Below is a small trained network, with its code and all its weights. Each question gives an input and a target symbol and asks what happens when units are switched off, that is, made to give their printed mean instead of their output.

import numpy as np


def w(rows, s, z=0):
    codes = np.array(rows[::2]) - 128.0
    scale = np.full(codes.shape[1], s)
    scale[-1] = z or s
    return codes * scale


def f(y):
    return y / 2 * (1 + np.tanh(0.7978845608 * (y + 0.044715 * y**3)))


def softmax(a):
    e = np.exp(a - a.max(-1, keepdims=True))
    return e / e.sum(-1, keepdims=True)


def log_softmax(a):
    a = a - a.max(-1, keepdims=True)
    return a - np.log(np.exp(a).sum(-1, keepdims=True))


def net(x, mask):
    ids = ['ΓΔΛΨαζημξπτω'.index(c) for c in x.split()]
    T = len(ids)
    res = E[ids] + P[:T]
    r = res
    for j in range(2):
        rows = slice(3 * j, 3 * j + 3)
        q, k, v = (r @ M[0][rows].T for M in (Q, K, V))
        z = softmax(np.where(np.tri(T) > 0, q @ k.T / 3**0.5, -1e9)) @ v
        o = O[0][rows]
        res = res + np.where(mask[j], z, o[:, -1]) @ o[:, :-1]
    y = f(res @ A[0][:, :-1].T + A[0][:, -1])
    res = res + np.where(mask[2:10], y, B[0][:, -1]) @ B[0][:, :-1]
    return log_softmax(res[-1] @ U[:, :-1].T + U[:, -1])


Q, K, V, O, A, B = {}, {}, {}, {}, {}, {}
E = w([
[94,252,42],'Γ',
[83,147,133],'Δ',
[65,107,145],'Λ',
[226,198,123],'Ψ',
[33,188,160],'α',
[214,99,112],'ζ',
[157,166,149],'η',
[116,152,137],'μ',
[69,52,154],'ξ',
[167,168,150],'π',
[35,98,138],'τ',
[43,146,148],'ω',
],0.011)
P = w([
[167,86,98],'0',
[137,135,158],'1',
[166,64,18],'2',
[115,191,196],'3',
[103,2,34],'4',
[184,177,167],'5',
],0.0079)
Q[0] = w([
[199,95,237],'h0',
[68,60,1],'h0',
[83,180,255],'h0',
[75,37,79],'h1',
[236,121,54],'h1',
[94,168,242],'h1',
],0.0085)
K[0] = w([
[144,21,94],'h0',
[197,244,254],'h0',
[188,41,60],'h0',
[130,93,64],'h1',
[83,58,154],'h1',
[162,222,103],'h1',
],0.0085)
V[0] = w([
[190,232,172],'h0',
[197,254,152],'h0',
[220,102,18],'h0',
[163,34,91],'h1',
[59,135,93],'h1',
[64,198,156],'h1',
],0.0089)
O[0] = w([
[178,233,179,146],'h0',
[240,250,180,157],'h0',
[107,206,2,254],'h0',
[89,180,25,187],'h1',
[51,194,137,83],'h1',
[70,98,201,53],'h1',
],0.0091,0.0036)
A[0] = w([
[215,74,86,163],'n0',
[203,22,253,127],'n1',
[78,37,83,2],'n2',
[123,247,152,110],'n3',
[104,103,64,2],'n4',
[134,99,153,111],'n5',
[200,192,143,160],'n6',
[47,185,207,89],'n7',
],0.0075,0.0084)
B[0] = w([
[17,113,180,237],'n0',
[92,247,150,150],'n1',
[254,56,114,130],'n2',
[205,66,145,196],'n3',
[214,171,200,118],'n4',
[134,146,195,115],'n5',
[97,67,122,255],'n6',
[220,86,97,134],'n7',
],0.0088,0.0069)
U = w([
[159,108,134,3],'Γ',
[114,107,165,73],'Δ',
[98,52,165,47],'Λ',
[255,146,121,172],'Ψ',
[96,197,244,192],'α',
[113,168,23,149],'ζ',
[161,110,162,108],'η',
[127,120,157,94],'μ',
[145,40,126,37],'ξ',
[170,116,159,134],'π',
[88,23,168,55],'τ',
[67,87,214,153],'ω',
],0.0073,0.0053)

Each question gives the input, a string of symbols that net reads in full, and the target symbol t.
The units are the heads (3 rows each of Q, K, V and O) and the neurons (one row each of A and B). Each row of codes is followed by its name. A weight is (code - 128) times the scale printed after its matrix; where a second scale follows, it is the last column's (O, A, B and U).
mask holds one flag per unit, heads first, then neurons. A switched-off unit (its flag False) gives its mean, the last column of its rows in O or B, instead of its output. The means were averaged over made-up inputs and are rounded, as every weight is.
A unit's drop is (log p(t) with every unit on - log p(t) with that unit switched off) / (log p(t) with every unit on - log p(t) with every unit switched off).
The circuit of an input: a set's keep is (log p(t) with only the set's units on - log p(t) with every unit switched off) / (log p(t) with every unit on - log p(t) with every unit switched off). Starting from all 10 units, units are removed one at a time, each time the one whose removal leaves the highest keep (on an exact tie, the one counted first), for as long as the keep stays at least 0.8.
circuit, biggest first: the units of the circuit, biggest drop first
k most important neurons: the k neurons with the biggest drops, biggest first
heads that matter: for each layer, one digit per head in row order, 1 if its drop is at least 0.15 and else 0, layers parted by /
drop when u is switched off: that unit's drop, to one decimal
input η ζ η ω ζ ξ, target ζ: heads that matter : 10
input α Ψ Ψ ω, target Ψ: heads that matter : 10
input ζ ζ Λ α Δ, target α: heads that matter : 10
input ω Ψ ω, target Ψ: heads that matter : 10
input α ζ ξ Ψ τ, target Ψ: circuit, biggest first : h0; n3
input ζ ζ τ, target ζ: circuit, biggest first : h1; h0
input Λ ζ π ζ ξ, target ζ: heads that matter : 01
input ζ ζ ζ, target ζ: heads that matter : 11
input Ψ ω Ψ τ, target Ψ: 2 most important neurons : n0; n3
input τ α α, target α: circuit, biggest first : h0; n1; h1
input π Ψ Λ α Ψ, target α: circuit, biggest first : h0; n1
input Ψ α ζ, target α: 2 most important neurons : n1; n0
input ξ ζ ζ μ ζ π, target ζ: 2 most important neurons : n3; n6
input η α α, target α: circuit, biggest first : h0; h1; n1
input τ Ψ μ, target Ψ: circuit, biggest first : h0
input α ζ ζ μ, target ζ: circuit, biggest first : h0
input π α Λ ζ ξ ζ, target ξ: circuit, biggest first : h0; n2
input μ Ψ ζ Γ, target Ψ: 3 most important neurons : n3; n0; n7
input Ψ μ τ Ψ π, target Ψ: drop when h1 is switched off : 0.1
input Ψ ζ Ψ ζ ζ π, target ζ: drop when h0 is switched off : 1.1
input ζ ζ τ ζ ζ Δ, target ζ: drop when h0 is switched off : 0.7
